Below is a small trained network, with its code and all its weights. Each question gives an input and a class and asks what happens when units are switched off, that is, made to give their printed mean instead of their output.

import numpy as np


def w(rows, s, z=0):
    codes = np.array(rows[::2]) - 128.0
    scale = np.full(codes.shape[1], s)
    scale[-1] = z or s
    return codes * scale


def norm(h):
    return h / np.sqrt((h * h).mean(-1, keepdims=True) + 1e-5)


def f(y):
    return np.maximum(y, 0)


def log_softmax(a):
    a = a - a.max(-1, keepdims=True)
    return a - np.log(np.exp(a).sum(-1, keepdims=True))


def net(x, mask):
    res = np.array(x, float).reshape(1, 3) / 4 @ E
    u = 0
    for l in range(2):
        y = f(norm(res) @ A[l][:, :-1].T + A[l][:, -1])
        res = res + np.where(mask[u : u + 8], y, B[l][:, -1]) @ B[l][:, :-1]
        u += 8
    return log_softmax(norm(res)[-1] @ U[:, :-1].T + U[:, -1])


A, B = {}, {}
E = w([
[184,55,10],'x0',
[50,39,83],'x1',
[35,254,129],'x2',
],0.0031)
A[0] = w([
[103,135,72,134],'0.n0',
[38,77,119,61],'0.n1',
[10,127,115,4],'0.n2',
[190,164,13,196],'0.n3',
[211,127,1,188],'0.n4',
[107,141,6,37],'0.n5',
[98,122,34,26],'0.n6',
[164,168,137,104],'0.n7',
],0.0053,0.0039)
B[0] = w([
[132,194,88,160],'0.n0',
[148,143,188,154],'0.n1',
[71,181,217,149],'0.n2',
[217,181,84,236],'0.n3',
[177,120,153,254],'0.n4',
[72,23,141,153],'0.n5',
[2,114,28,143],'0.n6',
[122,126,49,150],'0.n7',
],0.005,0.004)
A[1] = w([
[165,61,88,155],'1.n0',
[137,168,125,150],'1.n1',
[24,110,2,4],'1.n2',
[148,151,172,101],'1.n3',
[212,98,221,106],'1.n4',
[25,9,212,102],'1.n5',
[159,134,238,25],'1.n6',
[193,174,203,112],'1.n7',
],0.008,0.0043)
B[1] = w([
[158,195,114,252],'1.n0',
[190,167,128,195],'1.n1',
[22,34,77,177],'1.n2',
[62,155,96,166],'1.n3',
[54,17,126,229],'1.n4',
[197,134,253,216],'1.n5',
[112,62,59,167],'1.n6',
[42,94,103,237],'1.n7',
],0.0078,0.0035)
U = w([
[35,39,114,254],'0',
[227,41,65,68],'1',
[139,49,255,132],'2',
[210,86,48,74],'3',
[5,222,184,74],'4',
[215,222,44,44],'5',
[32,217,240,26],'6',
],0.0079,0.0044)

Each question gives the input, the list of numbers given to net, and the class t.
The units are the neurons (one row each of A and B). Each row of codes is followed by its name. A weight is (code - 128) times the scale printed after its matrix; where a second scale follows, it is the last column's (A, B and U).
mask holds one flag per neuron, layer by layer. A switched-off neuron (its flag False) gives its mean, the last column of its row in B, instead of its output. The means were averaged over made-up inputs and are rounded, as every weight is.
A unit's drop is (log p(t) with every unit on - log p(t) with that unit switched off) / (log p(t) with every unit on - log p(t) with every unit switched off).
The circuit of an input: a set's keep is (log p(t) with only the set's units on - log p(t) with every unit switched off) / (log p(t) with every unit on - log p(t) with every unit switched off). Starting from the 12 units with the biggest drops (on a tie, the unit counted first), units are removed one at a time, each time the one whose removal leaves the highest keep (on an exact tie, the one counted first), for as long as the keep stays at least 0.8.
circuit, biggest first: the units of the circuit, biggest drop first
top k neurons: the k neurons with the biggest drops, biggest first
drop when u is switched off: that unit's drop, to one decimal
input [-3,5,-4], class 2: circuit, biggest first => 1.n5
input [-8,-2,0], class 0: top 3 neurons => 1.n6, 1.n7, 1.n0
input [-8,-7,-1], class 0: circuit, biggest first => 1.n6, 1.n7, 1.n4
input [0,7,2], class 6: circuit, biggest first => 0.n1, 1.n4, 1.n6
input [0,4,2], class 6: circuit, biggest first => 0.n2, 1.n4
input [-1,5,-5], class 2: circuit, biggest first => 1.n5, 0.n3
input [-1,-8,-6], class 0: circuit, biggest first => 1.n4, 1.n7
input [-2,5,-4], class 2: drop when 1.n5 is switched off => 0.2
input [-5,8,0], class 2: drop when 1.n5 is switched off => 0.5
input [8,-1,1], class 5: drop when 0.n4 is switched off => 0.0
input [-6,-2,-5], class 0: drop when 1.n6 is switched off => 0.1
